Below is a small trained network, with its code and all its weights. Each question gives an input and a class and asks what happens when units are switched off, that is, made to give their printed mean instead of their output.

import numpy as np


def w(rows, s, z=0):
    codes = np.array(rows[::2]) - 128.0
    scale = np.full(codes.shape[1], s)
    scale[-1] = z or s
    return codes * scale


def f(y):
    return np.maximum(y, 0)


def log_softmax(a):
    a = a - a.max(-1, keepdims=True)
    return a - np.log(np.exp(a).sum(-1, keepdims=True))


def net(x, mask):
    res = np.array(x, float).reshape(1, 4) / 4 @ E
    y = f(res @ A[0][:, :-1].T + A[0][:, -1])
    res = res + np.where(mask, y, B[0][:, -1]) @ B[0][:, :-1]
    return log_softmax(res[-1] @ U[:, :-1].T + U[:, -1])


A, B = {}, {}
E = w([
[5,80,163],'x0',
[112,198,70],'x1',
[129,127,128],'x2',
[106,154,233],'x3',
],0.011)
A[0] = w([
[188,118,152,76],'neuron 1',
[119,64,167,44],'neuron 2',
[105,171,80,130],'neuron 3',
[244,136,88,59],'neuron 4',
[166,165,136,129],'neuron 5',
[145,114,162,31],'neuron 6',
[52,161,112,192],'neuron 7',
[131,171,148,146],'neuron 8',
[153,143,131,41],'neuron 9',
[153,151,144,82],'neuron 10',
[221,234,135,43],'neuron 11',
[173,175,164,139],'neuron 12',
[225,199,155,130],'neuron 13',
[133,127,212,140],'neuron 14',
[208,171,87,6],'neuron 15',
[134,102,117,113],'neuron 16',
[185,214,126,11],'neuron 17',
[121,234,107,119],'neuron 18',
[38,107,103,20],'neuron 19',
[153,64,28,113],'neuron 20',
[216,106,112,81],'neuron 21',
[126,222,193,58],'neuron 22',
[174,43,165,103],'neuron 23',
[103,65,40,134],'neuron 24',
[185,33,189,142],'neuron 25',
[85,243,148,95],'neuron 26',
[122,159,167,253],'neuron 27',
[148,76,109,136],'neuron 28',
[144,90,59,151],'neuron 29',
[48,79,139,187],'neuron 30',
[253,172,95,95],'neuron 31',
[89,135,199,108],'neuron 32',
[165,94,146,121],'neuron 33',
[75,183,204,66],'neuron 34',
],0.011,0.0018)
B[0] = w([
[101,73,150,171],'neuron 1',
[110,131,126,185],'neuron 2',
[131,159,100,170],'neuron 3',
[110,144,153,234],'neuron 4',
[129,131,113,172],'neuron 5',
[127,157,140,150],'neuron 6',
[109,55,120,190],'neuron 7',
[160,170,74,158],'neuron 8',
[100,121,150,146],'neuron 9',
[98,98,158,152],'neuron 10',
[110,137,137,236],'neuron 11',
[125,102,125,183],'neuron 12',
[129,58,130,231],'neuron 13',
[186,130,131,204],'neuron 14',
[122,106,158,212],'neuron 15',
[176,163,130,142],'neuron 16',
[100,119,156,199],'neuron 17',
[96,129,86,191],'neuron 18',
[98,115,177,198],'neuron 19',
[178,141,179,211],'neuron 20',
[90,92,141,197],'neuron 21',
[172,148,152,193],'neuron 22',
[89,220,21,189],'neuron 23',
[185,156,181,197],'neuron 24',
[120,185,2,212],'neuron 25',
[159,168,85,188],'neuron 26',
[159,115,120,180],'neuron 27',
[168,168,143,160],'neuron 28',
[166,168,144,187],'neuron 29',
[131,105,143,229],'neuron 30',
[68,112,162,254],'neuron 31',
[140,131,139,206],'neuron 32',
[67,117,88,159],'neuron 33',
[163,137,145,210],'neuron 34',
],0.0079,0.0091)
U = w([
[63,8,153,39],'0',
[168,123,102,254],'1',
[109,218,50,159],'2',
[254,178,149,26],'3',
],0.0095,0.0048)

Each question gives the input, the list of numbers given to net, and the class t.
The units are the neurons (one row each of A and B). Each row of codes is followed by its name. A weight is (code - 128) times the scale printed after its matrix; where a second scale follows, it is the last column's (A, B and U).
mask holds one flag per neuron, in row order. A switched-off neuron (its flag False) gives its mean, the last column of its row in B, instead of its output. The means were averaged over made-up inputs and are rounded, as every weight is.
A unit's drop is (log p(t) with every unit on - log p(t) with that unit switched off) / (log p(t) with every unit on - log p(t) with every unit switched off).
The circuit of an input: a set's keep is (log p(t) with only the set's units on - log p(t) with every unit switched off) / (log p(t) with every unit on - log p(t) with every unit switched off). Starting from the 12 units with the biggest drops (on a tie, the unit counted first), units are removed one at a time, each time the one whose removal leaves the highest keep (on an exact tie, the one counted first), for as long as the keep stays at least 0.8.
units of the circuit, in order: the units of the circuit, biggest drop first
most important unit: the unit with the biggest drop
top k neurons: the k neurons with the biggest drops, biggest first
drop of u: that unit's drop, to one decimal
input [3,6,-1,-7], class 3: most important unit -> neuron 24
input [3,-8,1,7], class 2: units of the circuit, in order -> (neuron 25; neuron 23)
input [-1,-8,-3,-6], class 2: units of the circuit, in order -> (neuron 23; neuron 25)
input [-4,-7,5,-5], class 2: units of the circuit, in order -> (neuron 23; neuron 25)
input [-3,-8,-4,-8], class 2: top 3 neurons -> (neuron 23; neuron 25; neuron 33)
input [5,0,5,-8], class 3: top 2 neurons -> (neuron 24; neuron 20)
input [-7,-7,-3,-6], class 0: units of the circuit, in order -> (neuron 31; neuron 21)
input [-7,-6,-1,-6], class 0: top 2 neurons -> (neuron 31; neuron 21)
input [-3,3,-3,1], class 0: top 2 neurons -> (neuron 25; neuron 23)
input [-8,4,1,8], class 0: top 2 neurons -> (neuron 13; neuron 31)
input [-8,8,-3,-8], class 0: drop of neuron 15 -> 0.2
input [4,-1,1,-7], class 3: drop of neuron 29 -> 0.1
input [3,-6,-2,1], class 2: drop of neuron 25 -> 0.2
input [2,-8,3,8], class 2: most important unit -> neuron 25
input [-2,-8,5,-3], class 2: top 2 neurons -> (neuron 23; neuron 25)
input [-1,-1,4,-7], class 3: top 2 neurons -> (neuron 20; neuron 24)
